Here is a tiny trained network, its code and every weight. The questions are about switching its units off for an input and a class, where a switched-off unit gives its printed mean instead of its output.

import numpy as np


def w(rows, s, z=0):
    codes = np.array(rows[::2]) - 128.0
    scale = np.full(codes.shape[1], s)
    scale[-1] = z or s
    return codes * scale


def norm(h):
    return h / np.sqrt((h * h).mean(-1, keepdims=True) + 1e-5)


def f(y):
    return np.maximum(y, 0)


def log_softmax(a):
    a = a - a.max(-1, keepdims=True)
    return a - np.log(np.exp(a).sum(-1, keepdims=True))


def net(x, mask):
    res = np.array(x, float).reshape(1, 6) / 4 @ E
    u = 0
    for l in range(2):
        y = f(norm(res) @ A[l][:, :-1].T + A[l][:, -1])
        res = res + np.where(mask[u : u + 8], y, B[l][:, -1]) @ B[l][:, :-1]
        u += 8
    return log_softmax(norm(res)[-1] @ U[:, :-1].T + U[:, -1])


A, B = {}, {}
E = w([
[218,196,70,33,157,168,180,109,102,196],'x0',
[130,157,198,142,69,124,99,184,112,219],'x1',
[159,52,36,216,164,76,119,142,69,217],'x2',
[81,42,123,128,48,199,255,82,126,172],'x3',
[137,146,179,112,170,167,60,17,43,138],'x4',
[253,153,130,174,74,130,160,132,139,97],'x5',
],0.006)
A[0] = w([
[146,151,178,168,120,130,121,29,50,119,58],'L0N0',
[114,97,140,246,143,137,108,119,119,120,87],'L0N1',
[136,146,201,167,45,151,86,173,84,194,50],'L0N2',
[119,115,61,149,128,143,147,68,117,21,32],'L0N3',
[111,108,221,174,115,129,133,121,111,57,67],'L0N4',
[160,80,82,133,157,148,105,102,127,69,68],'L0N5',
[123,64,152,118,64,137,180,85,120,144,50],'L0N6',
[239,125,161,188,89,137,141,107,133,89,3],'L0N7',
],0.011,0.0041)
B[0] = w([
[143,58,130,120,177,206,60,204,174,125,243],'L0N0',
[159,119,94,94,40,87,101,102,123,108,238],'L0N1',
[130,139,157,130,219,53,182,69,177,144,251],'L0N2',
[122,147,191,131,183,72,163,109,163,188,228],'L0N3',
[134,139,102,100,60,113,100,94,161,101,240],'L0N4',
[135,139,155,144,167,84,156,104,146,155,206],'L0N5',
[121,175,110,233,128,217,143,114,127,109,253],'L0N6',
[5,141,100,76,152,129,124,160,77,145,214],'L0N7',
],0.013,0.0051)
A[1] = w([
[3,165,100,125,143,107,81,114,93,134,183],'L1N0',
[153,148,90,129,121,111,199,223,173,109,2],'L1N1',
[164,170,160,100,118,143,155,149,96,178,46],'L1N2',
[164,208,131,166,163,80,62,173,122,76,120],'L1N3',
[170,92,81,165,134,105,131,127,75,174,140],'L1N4',
[131,180,192,88,97,169,146,129,174,73,90],'L1N5',
[95,118,136,168,102,91,145,189,157,99,86],'L1N6',
[196,160,58,80,151,170,147,115,132,176,43],'L1N7',
],0.014,0.0023)
B[1] = w([
[63,144,103,124,123,130,147,159,87,161,253],'L1N0',
[118,98,175,123,201,185,38,119,115,145,205],'L1N1',
[79,104,101,106,152,89,133,81,151,65,169],'L1N2',
[131,109,126,196,82,231,222,87,151,129,230],'L1N3',
[198,198,181,44,140,143,166,189,80,78,217],'L1N4',
[220,121,105,117,131,69,142,180,51,145,237],'L1N5',
[132,109,126,84,153,156,60,81,150,127,190],'L1N6',
[70,93,112,151,8,40,74,95,173,107,235],'L1N7',
],0.012,0.0072)
U = w([
[125,87,100,117,12,69,80,66,161,103,241],'0',
[128,143,201,157,219,54,190,69,175,166,138],'1',
[136,132,122,211,75,236,200,101,123,119,166],'2',
[148,56,156,113,176,191,3,149,144,135,129],'3',
[27,130,103,104,119,130,134,160,55,166,121],'4',
[241,138,148,85,94,90,154,168,43,112,124],'5',
[132,143,109,223,134,72,80,198,140,132,4],'6',
],0.012,0.0035)

Each question gives the input, the list of numbers given to net, and the class t.
The units are the neurons (one row each of A and B). Each row of codes is followed by its name. A weight is (code - 128) times the scale printed after its matrix; where a second scale follows, it is the last column's (A, B and U).
mask holds one flag per neuron, layer by layer. A switched-off neuron (its flag False) gives its mean, the last column of its row in B, instead of its output. The means were averaged over made-up inputs and are rounded, as every weight is.
A unit's drop is (log p(t) with every unit on - log p(t) with that unit switched off) / (log p(t) with every unit on - log p(t) with every unit switched off).
The circuit of an input: a set's keep is (log p(t) with only the set's units on - log p(t) with every unit switched off) / (log p(t) with every unit on - log p(t) with every unit switched off). Starting from the 12 units with the biggest drops (on a tie, the unit counted first), units are removed one at a time, each time the one whose removal leaves the highest keep (on an exact tie, the one counted first), for as long as the keep stays at least 0.8.
circuit, biggest first: the units of the circuit, biggest drop first
unit that matters most: the unit with the biggest drop
k most important neurons: the k neurons with the biggest drops, biggest first
top k neurons in layer l: the k neurons of layer l with the biggest drops, biggest first
input [8,2,-5,-8,7,-1], class 0: 2 most important neurons => (L1N7, L0N6)
input [-6,6,-1,-8,2,4], class 2: circuit, biggest first => (L1N3)
input [-6,7,-8,-3,2,6], class 5: 3 most important neurons => (L1N5, L0N4, L1N7)
input [2,6,-5,-5,-8,-3], class 3: 2 most important neurons => (L1N1, L0N3)
input [-4,1,7,5,-6,-5], class 5: top 3 neurons in layer 1 => (L1N4, L1N7, L1N3)
input [-5,0,8,-2,7,0], class 5: 4 most important neurons => (L0N1, L1N4, L1N1, L1N7)
input [0,5,0,2,6,7], class 4: 2 most important neurons => (L0N7, L1N0)
input [-2,-6,6,-7,-5,6], class 2: 3 most important neurons => (L1N3, L0N2, L1N5)
input [-2,8,-3,4,-6,5], class 1: top 2 neurons in layer 0 => (L0N2, L0N0)
input [1,-3,-1,1,4,-4], class 3: 2 most important neurons => (L0N0, L0N2)
input [2,-8,3,1,-7,7], class 1: top 3 neurons in layer 0 => (L0N3, L0N5, L0N0)
input [2,-5,2,7,3,8], class 4: 2 most important neurons => (L0N7, L1N3)
input [6,-7,-3,6,0,0], class 1: top 2 neurons in layer 0 => (L0N3, L0N1)
input [3,6,5,0,8,-2], class 3: circuit, biggest first => (L0N0)
input [-6,-1,-2,6,-4,7], class 4: top 3 neurons in layer 1 => (L1N0, L1N3, L1N7)
input [-4,7,-2,8,-6,-7], class 2: 2 most important neurons => (L0N6, L0N7)
input [-2,-3,-2,-5,3,-7], class 4: top 2 neurons in layer 0 => (L0N6, L0N0)
input [-7,6,8,-4,-8,0], class 3: top 2 neurons in layer 0 => (L0N4, L0N3)
input [-4,4,3,-5,-2,-5], class 2: 4 most important neurons => (L1N3, L0N7, L1N7, L0N3)
input [3,7,-6,0,-1,-4], class 1: unit that matters most => L0N2
input [8,-6,-6,-4,3,-2], class 0: 2 most important neurons => (L1N7, L0N2)
input [-8,2,-1,-8,-1,8], class 0: top 2 neurons in layer 0 => (L0N4, L0N1)
input [3,7,7,4,4,-7], class 1: 2 most important neurons => (L0N2, L0N7)
input [-4,-6,7,6,-2,-4], class 5: top 2 neurons in layer 1 => (L1N4, L1N3)
input [0,0,8,-6,-8,-2], class 3: top 3 neurons in layer 1 => (L1N1, L1N6, L1N5)
input [4,-3,2,-5,5,5], class 2: 2 most important neurons => (L1N3, L1N1)
input [-8,-7,0,-6,-4,-6], class 0: top neuron in layer 0 => (L0N1)
